Here is a tiny trained network, its code and every weight. The questions are about switching its units off for an input and a class, where a switched-off unit gives its printed mean instead of its output.

import numpy as np


def w(rows, s, z=0):
    codes = np.array(rows[::2]) - 128.0
    scale = np.full(codes.shape[1], s)
    scale[-1] = z or s
    return codes * scale


def f(y):
    return y / 2 * (1 + np.tanh(0.7978845608 * (y + 0.044715 * y**3)))


def log_softmax(a):
    a = a - a.max(-1, keepdims=True)
    return a - np.log(np.exp(a).sum(-1, keepdims=True))


def net(x, mask):
    res = np.array(x, float).reshape(1, 6) / 4 @ E
    y = f(res @ A[0][:, :-1].T + A[0][:, -1])
    res = res + np.where(mask, y, B[0][:, -1]) @ B[0][:, :-1]
    return log_softmax(res[-1] @ U[:, :-1].T + U[:, -1])


A, B = {}, {}
E = w([
[118,195,249],'x0',
[127,125,126],'x1',
[140,79,154],'x2',
[130,133,130],'x3',
[132,182,97],'x4',
[127,127,129],'x5',
],0.015)
A[0] = w([
[125,90,209,221],'n0',
[127,62,124,47],'n1',
[116,117,47,8],'n2',
[64,56,216,184],'n3',
[158,60,128,48],'n4',
[117,73,6,156],'n5',
[216,62,160,135],'n6',
[184,30,122,79],'n7',
[135,110,190,2],'n8',
],0.014,0.0075)
B[0] = w([
[123,209,21,215],'n0',
[97,134,215,148],'n1',
[133,200,47,169],'n2',
[85,134,49,211],'n3',
[81,143,246,150],'n4',
[60,122,79,255],'n5',
[10,12,234,165],'n6',
[101,84,224,181],'n7',
[115,31,115,149],'n8',
],0.011,0.015)
U = w([
[92,142,103,130],'0',
[159,249,74,3],'1',
[87,244,254,203],'2',
],0.009,0.0042)

Each question gives the input, the list of numbers given to net, and the class t.
The units are the neurons (one row each of A and B). Each row of codes is followed by its name. A weight is (code - 128) times the scale printed after its matrix; where a second scale follows, it is the last column's (A, B and U).
mask holds one flag per neuron, in row order. A switched-off neuron (its flag False) gives its mean, the last column of its row in B, instead of its output. The means were averaged over made-up inputs and are rounded, as every weight is.
A unit's drop is (log p(t) with every unit on - log p(t) with that unit switched off) / (log p(t) with every unit on - log p(t) with every unit switched off).
The circuit of an input: a set's keep is (log p(t) with only the set's units on - log p(t) with every unit switched off) / (log p(t) with every unit on - log p(t) with every unit switched off). Starting from all 9 units, units are removed one at a time, each time the one whose removal leaves the highest keep (on an exact tie, the one counted first), for as long as the keep stays at least 0.8.
circuit, biggest first: the units of the circuit, biggest drop first
k most important neurons: the k neurons with the biggest drops, biggest first
drop when u is switched off: that unit's drop, to one decimal
input [-7,-8,1,4,-8,-5], class 2: most important neuron => (n4)
input [-6,-4,5,8,-4,-2], class 2: 2 most important neurons => (n4 n7)
input [-1,1,1,5,-1,-8], class 2: circuit, biggest first => (n3 n5)
input [6,4,-4,7,-5,8], class 1: circuit, biggest first => (n0 n6)
input [-3,7,3,1,-6,7], class 2: circuit, biggest first => (n4 n7)
input [6,-2,5,-6,5,3], class 1: circuit, biggest first => (n0 n6)
input [1,-8,-1,7,-6,0], class 1: circuit, biggest first => (n0 n7)
input [4,5,3,0,-6,1], class 0: 3 most important neurons => (n6 n3 n8)
input [-5,-3,-6,3,1,8], class 1: 3 most important neurons => (n2 n6 n7)
input [5,8,3,-3,-4,7], class 0: 2 most important neurons => (n6 n8)
input [6,6,8,1,-1,3], class 0: 2 most important neurons => (n6 n8)
input [6,4,7,-5,1,6], class 1: 3 most important neurons => (n0 n7 n5)
input [5,-8,-8,0,-4,-8], class 1: 2 most important neurons => (n6 n7)
input [5,-4,-2,-6,-7,7], class 1: circuit, biggest first => (n0)
input [-8,-4,3,-3,-7,-2], class 2: 3 most important neurons => (n4 n7 n1)
input [6,-5,6,2,0,-6], class 0: 3 most important neurons => (n8 n6 n2)
input [-1,-6,1,-4,-7,-5], class 2: drop when n6 is switched off => 0.1
input [6,1,0,-3,-6,-3], class 1: drop when n0 is switched off => 0.6
input [8,-4,3,3,-8,3], class 0: drop when n6 is switched off => 0.2
input [-7,6,8,-3,-8,-5], class 2: circuit, biggest first => (n4)
